Below are the code and all the weights of a small trained network. Each question names an input and a target symbol and asks about switching units off, where a switched-off unit gives its printed mean instead of its output.

import numpy as np


def w(rows, s, z=0):
    codes = np.array(rows[::2]) - 128.0
    scale = np.full(codes.shape[1], s)
    scale[-1] = z or s
    return codes * scale


def f(y):
    return np.maximum(y, 0)


def softmax(a):
    e = np.exp(a - a.max(-1, keepdims=True))
    return e / e.sum(-1, keepdims=True)


def log_softmax(a):
    a = a - a.max(-1, keepdims=True)
    return a - np.log(np.exp(a).sum(-1, keepdims=True))


def net(x, mask):
    ids = ['αβγδεζθλμξπστφψω'.index(c) for c in x.split()]
    T = len(ids)
    res = E[ids] + P[:T]
    u = 0
    for l in range(2):
        r = res
        for j in range(3):
            rows = slice(3 * j, 3 * j + 3)
            q, k, v = (r @ M[l][rows].T for M in (Q, K, V))
            z = softmax(np.where(np.tri(T) > 0, q @ k.T / 3**0.5, -1e9)) @ v
            o = O[l][rows]
            res = res + np.where(mask[u + j], z, o[:, -1]) @ o[:, :-1]
        u += 3
        y = f(res @ A[l][:, :-1].T + A[l][:, -1])
        res = res + np.where(mask[u : u + 12], y, B[l][:, -1]) @ B[l][:, :-1]
        u += 12
    return log_softmax(res[-1] @ U[:, :-1].T + U[:, -1])


Q, K, V, O, A, B = {}, {}, {}, {}, {}, {}
E = w([
[121,91,128,85,127],'α',
[56,171,118,126,146],'β',
[178,113,151,155,127],'γ',
[7,43,194,200,67],'δ',
[125,127,152,114,150],'ε',
[127,186,113,178,118],'ζ',
[123,134,206,136,149],'θ',
[126,182,135,188,143],'λ',
[105,113,48,78,68],'μ',
[66,100,139,30,131],'ξ',
[46,169,119,141,151],'π',
[221,135,16,206,4],'σ',
[102,182,95,66,95],'τ',
[67,178,101,112,124],'φ',
[76,180,41,168,77],'ψ',
[79,164,162,145,171],'ω',
],0.018)
P = w([
[204,2,65,193,206],'0',
[157,131,103,133,165],'1',
[144,134,85,124,130],'2',
[138,127,73,134,111],'3',
[131,122,69,128,91],'4',
[125,110,66,178,89],'5',
],0.0083)
Q[0] = w([
[77,126,101,188,117],'L0H1',
[75,58,46,106,157],'L0H1',
[1,109,95,106,237],'L0H1',
[87,100,35,133,189],'L0H2',
[124,141,80,104,60],'L0H2',
[140,162,187,104,123],'L0H2',
[12,161,52,120,134],'L0H3',
[172,44,108,39,136],'L0H3',
[191,58,148,85,80],'L0H3',
],0.0099)
K[0] = w([
[139,156,98,155,163],'L0H1',
[148,120,52,101,145],'L0H1',
[157,168,70,54,248],'L0H1',
[103,95,132,164,150],'L0H2',
[89,113,136,106,63],'L0H2',
[125,158,115,102,147],'L0H2',
[20,144,99,153,97],'L0H3',
[170,150,109,19,132],'L0H3',
[179,110,125,68,108],'L0H3',
],0.013)
V[0] = w([
[91,173,107,140,152],'L0H1',
[80,86,118,76,174],'L0H1',
[221,144,80,78,215],'L0H1',
[171,198,65,88,182],'L0H2',
[135,159,168,39,1],'L0H2',
[191,68,83,130,163],'L0H2',
[109,122,127,170,96],'L0H3',
[119,152,103,141,189],'L0H3',
[199,126,236,167,83],'L0H3',
],0.0095)
O[0] = w([
[126,89,67,81,110,148],'L0H1',
[139,135,109,254,137,165],'L0H1',
[177,236,108,124,29,124],'L0H1',
[188,89,227,204,173,79],'L0H2',
[22,100,77,181,238,16],'L0H2',
[156,207,208,129,109,180],'L0H2',
[93,150,153,123,99,169],'L0H3',
[163,161,142,72,134,141],'L0H3',
[9,64,56,138,158,2],'L0H3',
],0.0068,0.0051)
A[0] = w([
[177,164,201,107,120,95],'L0N1',
[204,173,97,83,199,115],'L0N2',
[112,179,150,254,145,107],'L0N3',
[88,229,133,149,167,86],'L0N4',
[55,177,147,105,110,3],'L0N5',
[209,71,84,57,175,130],'L0N6',
[152,73,136,77,239,170],'L0N7',
[217,23,231,106,174,170],'L0N8',
[128,153,116,143,73,83],'L0N9',
[182,181,123,137,153,55],'L0N10',
[59,75,93,126,175,90],'L0N11',
[202,84,129,219,170,167],'L0N12',
],0.0085,0.0038)
B[0] = w([
[129,138,89,71,161,253],'L0N1',
[113,65,140,144,58,204],'L0N2',
[141,112,160,41,99,168],'L0N3',
[139,154,79,86,81,170],'L0N4',
[151,138,67,236,131,155],'L0N5',
[193,151,82,85,55,170],'L0N6',
[93,210,111,255,70,148],'L0N7',
[87,238,128,131,160,222],'L0N8',
[145,89,97,150,175,202],'L0N9',
[160,88,120,117,97,195],'L0N10',
[196,189,134,124,82,172],'L0N11',
[124,194,127,47,94,182],'L0N12',
],0.0098,0.0054)
Q[1] = w([
[159,101,82,161,163],'L1H1',
[181,57,106,202,142],'L1H1',
[107,74,218,170,83],'L1H1',
[89,33,158,84,183],'L1H2',
[243,103,254,75,221],'L1H2',
[240,80,201,125,200],'L1H2',
[199,46,103,171,208],'L1H3',
[20,92,62,22,69],'L1H3',
[82,215,197,53,238],'L1H3',
],0.012)
K[1] = w([
[196,86,132,167,118],'L1H1',
[181,130,49,187,95],'L1H1',
[82,234,68,166,144],'L1H1',
[173,218,117,100,142],'L1H2',
[236,130,171,33,233],'L1H2',
[190,131,80,24,241],'L1H2',
[207,79,100,136,194],'L1H3',
[4,20,143,57,66],'L1H3',
[70,201,182,66,226],'L1H3',
],0.013)
V[1] = w([
[145,18,227,41,113],'L1H1',
[182,127,129,153,86],'L1H1',
[153,104,163,181,108],'L1H1',
[128,210,16,192,167],'L1H2',
[179,156,1,72,178],'L1H2',
[138,84,168,161,106],'L1H2',
[176,186,121,22,66],'L1H3',
[131,160,128,102,160],'L1H3',
[111,95,90,154,74],'L1H3',
],0.0082)
O[1] = w([
[186,235,145,231,85,106],'L1H1',
[133,134,193,169,185,165],'L1H1',
[66,155,113,137,97,108],'L1H1',
[32,106,158,53,65,137],'L1H2',
[2,180,78,68,98,163],'L1H2',
[189,133,178,181,154,114],'L1H2',
[29,55,150,150,168,251],'L1H3',
[113,89,82,154,76,131],'L1H3',
[140,177,221,103,198,141],'L1H3',
],0.006,0.016)
A[1] = w([
[154,198,161,80,112,194],'L1N1',
[76,91,107,221,113,206],'L1N2',
[82,92,133,127,62,15],'L1N3',
[124,141,60,182,166,101],'L1N4',
[71,165,247,83,155,112],'L1N5',
[61,161,86,118,117,1],'L1N6',
[163,161,120,1,146,49],'L1N7',
[151,166,100,68,107,254],'L1N8',
[177,53,124,114,77,188],'L1N9',
[192,211,85,53,109,50],'L1N10',
[68,90,67,189,151,236],'L1N11',
[151,193,159,125,168,92],'L1N12',
],0.0082,0.0039)
B[1] = w([
[109,159,87,85,148,200],'L1N1',
[136,86,197,130,166,162],'L1N2',
[162,148,114,168,241,184],'L1N3',
[89,129,108,142,88,140],'L1N4',
[147,59,84,130,101,208],'L1N5',
[248,164,152,130,93,203],'L1N6',
[179,198,182,225,101,200],'L1N7',
[36,150,86,65,92,254],'L1N8',
[145,190,108,104,68,157],'L1N9',
[142,63,155,183,158,171],'L1N10',
[97,80,169,128,129,197],'L1N11',
[102,99,159,108,190,148],'L1N12',
],0.013,0.008)
U = w([
[11,229,67,62,76,230],'α',
[20,51,113,134,145,250],'β',
[43,223,120,202,123,2],'γ',
[103,207,71,153,141,28],'δ',
[154,174,48,171,48,9],'ε',
[104,160,21,177,146,98],'ζ',
[132,170,72,119,177,122],'θ',
[131,142,164,201,38,183],'λ',
[117,169,84,114,162,48],'μ',
[213,70,3,104,85,95],'ξ',
[87,130,20,230,64,49],'π',
[153,195,108,122,107,34],'σ',
[151,148,66,108,138,78],'τ',
[141,232,120,119,125,44],'φ',
[161,153,85,86,133,64],'ψ',
[86,177,42,194,131,82],'ω',
],0.0071,0.0036)

Each question gives the input, a string of symbols that net reads in full, and the target symbol t.
The units are the heads (3 rows each of Q, K, V and O) and the neurons (one row each of A and B). Each row of codes is followed by its name. A weight is (code - 128) times the scale printed after its matrix; where a second scale follows, it is the last column's (O, A, B and U).
mask holds one flag per unit, layer by layer, with each layer's heads first. A switched-off unit (its flag False) gives its mean, the last column of its rows in O or B, instead of its output. The means were averaged over made-up inputs and are rounded, as every weight is.
A unit's drop is (log p(t) with every unit on - log p(t) with that unit switched off) / (log p(t) with every unit on - log p(t) with every unit switched off).
The circuit of an input: a set's keep is (log p(t) with only the set's units on - log p(t) with every unit switched off) / (log p(t) with every unit on - log p(t) with every unit switched off). Starting from the 12 units with the biggest drops (on a tie, the unit counted first), units are removed one at a time, each time the one whose removal leaves the highest keep (on an exact tie, the one counted first), for as long as the keep stays at least 0.8.
circuit, biggest first: the units of the circuit, biggest drop first
top k neurons: the k neurons with the biggest drops, biggest first
top k neurons in layer l: the k neurons of layer l with the biggest drops, biggest first
which heads matter: for each layer, one digit per head in row order, 1 if its drop is at least 0.15 and else 0, layers parted by /
input β θ μ σ, target α: circuit, biggest first => [L1H2]
input θ ω δ ψ φ γ, target γ: circuit, biggest first => [L0H1 L0N7 L0N8]
input β ζ ψ γ, target α: circuit, biggest first => [L0N12 L1H2]
input λ ψ π θ ψ, target β: which heads matter => 111 / 000
input ξ θ λ γ π γ, target β: top 3 neurons => [L0N1 L0N3 L0N4]
input σ β φ β φ, target β: which heads matter => 010 / 001
input ζ ζ ω ζ, target β: which heads matter => 110 / 001
input μ μ ζ λ ε δ, target λ: which heads matter => 000 / 011
input σ ω β δ ψ, target π: circuit, biggest first => [L0H2 L1H2 L0N5]
input ζ λ β τ ζ, target β: which heads matter => 100 / 001
input δ ψ γ μ, target ε: top 4 neurons => [L1N10 L1N7 L0N6 L1N9]
input α γ ζ μ ε α, target β: which heads matter => 010 / 001
input σ μ ζ τ ξ τ, target β: top 2 neurons in layer 0 => [L0N8 L0N1]
input ε γ ψ δ, target λ: circuit, biggest first => [L1H2]
input β α ξ α ξ θ, target α: which heads matter => 000 / 100
input θ ζ μ α μ, target β: which heads matter => 011 / 000
input δ β β γ, target γ: which heads matter => 110 / 010
input θ δ θ θ, target β: top 2 neurons => [L1N6 L1N7]
input μ ε ω ω, target β: which heads matter => 010 / 001
input ζ β τ δ μ, target ε: top 3 neurons => [L1N10 L1N7 L0N6]
input δ β α θ ψ, target π: which heads matter => 110 / 010
input ψ α θ θ ψ θ, target β: which heads matter => 011 / 000
input ψ α ξ ψ, target β: which heads matter => 111 / 001
input ξ ξ ε ζ ξ γ, target α: top 2 neurons in layer 0 => [L0N12 L0N2]
input θ π α θ μ λ, target α: top 2 neurons in layer 0 => [L0N3 L0N12]
input θ θ ψ α ξ ε, target β: which heads matter => 010 / 000
input α ω ξ μ β ξ, target β: top neuron in layer 0 => [L0N1]
input τ μ μ, target β: top neuron in layer 1 => [L1N7]
input α σ ξ ξ, target β: top 4 neurons in layer 0 => [L0N8 L0N12 L0N1 L0N3]
